Each row has a class, written after it.
[ 11 -12 -17  20   2   4  10  -4   4  -1  14 -10  23 -13   1   9  24  11
 -18   5 -56  22   8  26  30  27 -16   7 -11  17 -40   4 -13  21  -8 -15
  16  27  17  15  12   9   0   3 -10  35   4   7 -12   8  21   2  -5 -15
   1 -44  15 -18 -42 -30  13   7 -44 -30  -8 -22  36  31   7 -20   1 -16
 -14  30  14  -5 -22  -8  11 -19 -10  -2   8   2  -4 -26  12  27  -8 -44
 -10 -15 -21  -9 -10 -44 -20 -65 -45  30  27  18   3 -13   7  20  27] | Tig
[  5   0 -27  28  -7   0 -12   2 -12 -32   5 -38  19 -16  16   8   4  -2
  -9  -6 -34   8  18  31  12  17 -15  -6  13   7 -20  13  -5  10 -13   7
   5  -7  -8  21   4   6  -4  15   3  39  14   1 -14  28  29  -4 -16   5
  -7  -1  20   7 -41 -31  -4  17 -34 -34 -19  -4  19  29 -41   2   5   2
 -24  41  20  21 -24  -6  12 -15  -6 -15  -7  20 -12   1  -5  21   1 -28
 -19  -9 -34  -7 -13 -23  -1 -10 -38   9  46  16  -7  -5  10  27  18] | Tig
[ 25  20   3   2  14   2  -1   9 -27 -10 -18  -7  33 -30  22  21  -1   7
 -28 -21 -74  10  30  -8  25  23   0 -15   8   4 -19   5 -34  48  -5 -35
 -10   6  71  40 -71 -19 -16  30   2  40  10   6  -8  23  46   4 -17 -33
 -20 -13   2  -7 -42 -22  11 -14 -79 -33  12 -17  21  40 -50 -22  -1  -9
  -1   7   8 -15 -44  -5  11 -36 -16  -9   1   1  -7 -42 -16  44 -18 -20
  -2 -33  -5  -6 -21 -23  -7 -23 -24  19  24  -2  11  19  36  23  34] | Tig
[-31 -31 -26 -38  17   6   7  24   2 -17 -18   8   4   0  38  42  -2   4
 -51  -2 -51  -6   9 -34  22  21 -21 -26   1  39 -28  17 -48  51 -38   9
 -19  18 -13 -10  12  33 -25 -23 -15  45  24 -26  -8  23   4  17 -36 -12
   7  -5  11  -4   2   5   5   7 -39   3  21  18  32  25  -5  11 -41 -31
 -35  28   3   0 -38  14  46 -42  23  17  27  -5   2   6 -36   1  -9 -10
  -4 -30 -13   5   8 -14  -9 -14   1   9 -10  60   9 -45  30   0  24] | bega
[ 15  13 -21   7   5   2 -23   3 -15 -38  -7 -12  20 -18  18  11  23   3
 -14 -24 -56  15  27  21  19  18   6 -29  39  13 -33  40 -20  34   3  -4
  10   3  14  41  36   1  36  12  13  50  11  13  -5  17  26 -19   1 -12
  -5 -17  18 -13  -4 -67  23  -1 -40 -16   6 -27  20  40 -21 -16 -23  -7
 -12  12  16  -9 -43  -4  18 -22  -7  34  -5 -13 -16 -38   7  44  -8 -19
 -10 -27 -16 -57 -22 -26 -12 -16 -10  47  52  32  -3  -4  29  18  13] | Tig
[-28 -23 -42  -7  10  -7  10  26  10 -32   2 -11  21 -10  39  38 -24  38
 -30  -3 -61 -46  18 -24  27  45 -17 -12  35   8 -26   2 -55  53 -14   6
 -27  25 -11 -20  36  -5 -21  -9   8  43  10  -5  24  34 -18  -9 -54  -8
   2 -12   4  -1 -45  -2   2   4 -47  -2  -8  -3  36  10 -53  10 -14 -30
 -19  58  -2 -21 -42  59  -1 -29   1  -3  23   3   4  13   4  22   6  -6
  -8 -17   2   7  13  -6  -4 -35 -31  16   0  74   1 -82  16  17  23] | bega
[-21 -19 -34 -16  18  10   8  19   7 -32  -8   4   9  23  24  28  13  20
 -22  10 -70 -27  27  -8  30  45   1 -17  12 -67 -41  -6 -21  59  -8  10
 -12  10  23   2  15  -7 -24   6  -1  54  -5   8  -3  22   2  12 -46 -19
  16  -7   4 -27 -37  -8  13  -5 -47 -13   3   5  16  41 -35   8  -2 -17
 -48  20   6  -2 -53   9  -7 -32 -24   4  11  19   6  18 -34  36  17  -4
   3 -35  -8   4  -8 -20  -8 -37 -42  20   4  40   1 -37  20  12  26] | bega
[  9 -13   1  12   6  -1   4   6  -8 -39 -15   3   3 -16  17  25   9   4
  -1   8 -49 -17  15 -40  19  36 -15 -10  13   9 -16   8 -46  36  -8   5
   1  12 -10   7  24  -8 -10 -21  -7  39 -17  -9 -12  11   5  22   0 -18
  16 -17   9   3   7  -5  12 -31 -33   4   2 -18  19   0  -8 -11 -29 -18
  16  37   2  14 -20  -1  15 -31   8   8  -8  12  -5 -12 -13   6 -21  -9
  -7  -9  -1 -11  11   6  -2 -10 -27   2  35  20   3 -35  43  12  50] | bega
[-32 -30 -42   1 -33   7  26   4  -3 -36   5  45  21 -36  17  15  40  39
  -3   8 -36 -16   9  41  40  38  -9 -35  13   4 -33   7 -24  22  -1  10
 -16  24 -20 -15  10  -6 -40 -14   9  30  76 -13  -4  -4  -6 -13 -45   4
   9 -21  17  -9  -6 -10  -8  25 -15  -7  11  -5  17  23 -13  -2 -26  -7
 -37  41  14 -20 -48   5  14 -13   7  18 -22  27  20 -11 -23  10  29 -18
  -2 -28  10  17   4 -29  -4 -29 -12   5 -37  33  -2 -51  -6  16  14] | bega
[ -9 -16 -29 -17   9  -5  16  20 -14 -31  12  10 -16  -3  26  27   4  15
 -26  -2 -46 -25  14  -9  33  36  -5 -37  15  10 -41  16 -39  32   3   0
  -7  10  -2 -25  15  -4 -16 -48 -15  39  21 -18  -1  20 -17  14 -32  -9
  11  -6   2 -18  11 -13  -6 -10 -38  15 -26  -8  19   7 -14   4 -32 -25
 -18  18 -14   1 -20   3  37 -12  14 -19  35  -3 -10  20 -42  14   0 -30
  -7 -31  -3  -4  -3   8   9   4 -11   3 -27  29   9 -49  24  -2  20] | bega
[  0   6 -23  13  10   6   5  14   4 -42 -11  -5  20  -4   7   1   2  22
 -30  -7 -50   2  34  16  22  26 -16 -14  11  19 -43   7 -45  46  23  -3
 -20  31  -1  14  22   9  -7 -43   3  47  17  -4  -5  37  -2  13 -41 -18
   1 -13   8 -15 -36 -20  40  13 -34 -24  -8 -40  21  42 -20  -2  -5 -15
 -17  49  -5 -19 -42  -8  -2 -26   6   3   5 -32  -1  -8 -22  32  -4 -33
   2 -21 -30  -1 -17 -23   0  -8 -43  16  30  59 -10  -8  22  24  47] | Tig
[-27 -20 -21  12  37   9  19   0   0 -38  -9  -1   9 -18  36  36  18  23
 -17  -4 -61 -11   7  10  34  51  10 -19  14  26 -31  -5 -21  52  -9  -1
 -21  15  11 -34  21   6 -21 -19  -3  22   4  -7 -30  11   0  15 -24  -4
  19 -19   8 -35 -28 -26   6  14 -43  -6   6 -21   6  45  -2  -2 -19 -34
 -38   6  23  -2 -54  19   3 -16   5  17  38   0  13   9 -21  15  -4  30
   3 -41   1  11  -8 -10   5  -1 -52 -11 -10  42   5 -29  21   6   7] | bega
[  3 -18 -35  15   8  -7  41  19  -8 -40  -2 -23  21 -20  13  24  -3  10
 -13  -2 -32 -20  10   9  -6  22 -27 -31   4  16 -50  15 -29  23   2 -28
   2  33  -2   8  22   0 -19 -47  -5  59   1  -2   1  16   5  -5 -30   8
   2  -3   0  -1  33 -20 -10  -2 -30  -6 -14 -17   2  15  -4  -2 -35 -25
  14  32 -15  -3 -25  -8  35  -5  16  -3   9 -32  -4 -16 -35  10  16 -42
  -2 -12 -14  -1   0  -3  -3   0  -2   8   3  21  -8 -50  15   4  13] | Tig
[  5 -34 -13  11  14   6   5  21 -14 -24   1 -23  29 -11  16  31   4  -8
 -17   0 -70   8  13   5  25  16  -4 -21  15  12 -30  12 -51  30   3 -15
  -8  19  17  16  11  13 -13  39   6  31  33   6   3   6  19 -11 -20 -14
   4  -8  16  -6 -19 -23  14   5 -56 -34   9 -27  42  15 -22  -4  -2 -16
  12  40  34  -4 -36 -22  31 -26   0   7  -2  11  -2 -34   8  21  16  -7
  -5  -6 -41  -9  -5 -41 -16 -11 -31  31  33  73  -3 -20  12  45  32] | Tig
[ -5 -16 -50  34   3  -3 -20  13  -9 -39   2 -15  33 -18  10  31  -3  23
 -18 -18 -58 -16  10  54  41  34 -13 -38  32  18  -8  11 -23  39 -18 -12
   9  26 -11  15  16  19 -23  -6   9  55  27 -16 -15  16 -10  17 -22   7
  19 -17  10  -2 -28 -46 -10  29 -41 -32 -15 -14  40  17 -16 -16  -6   7
 -32  66  19 -23 -34  26  15 -19   3  10  -2  22  -1 -16 -19  29  12 -29
  -3   9 -32 -16 -33 -49  -3  -2 -51  31  40  43  -2 -48   6  30  10] | Tig
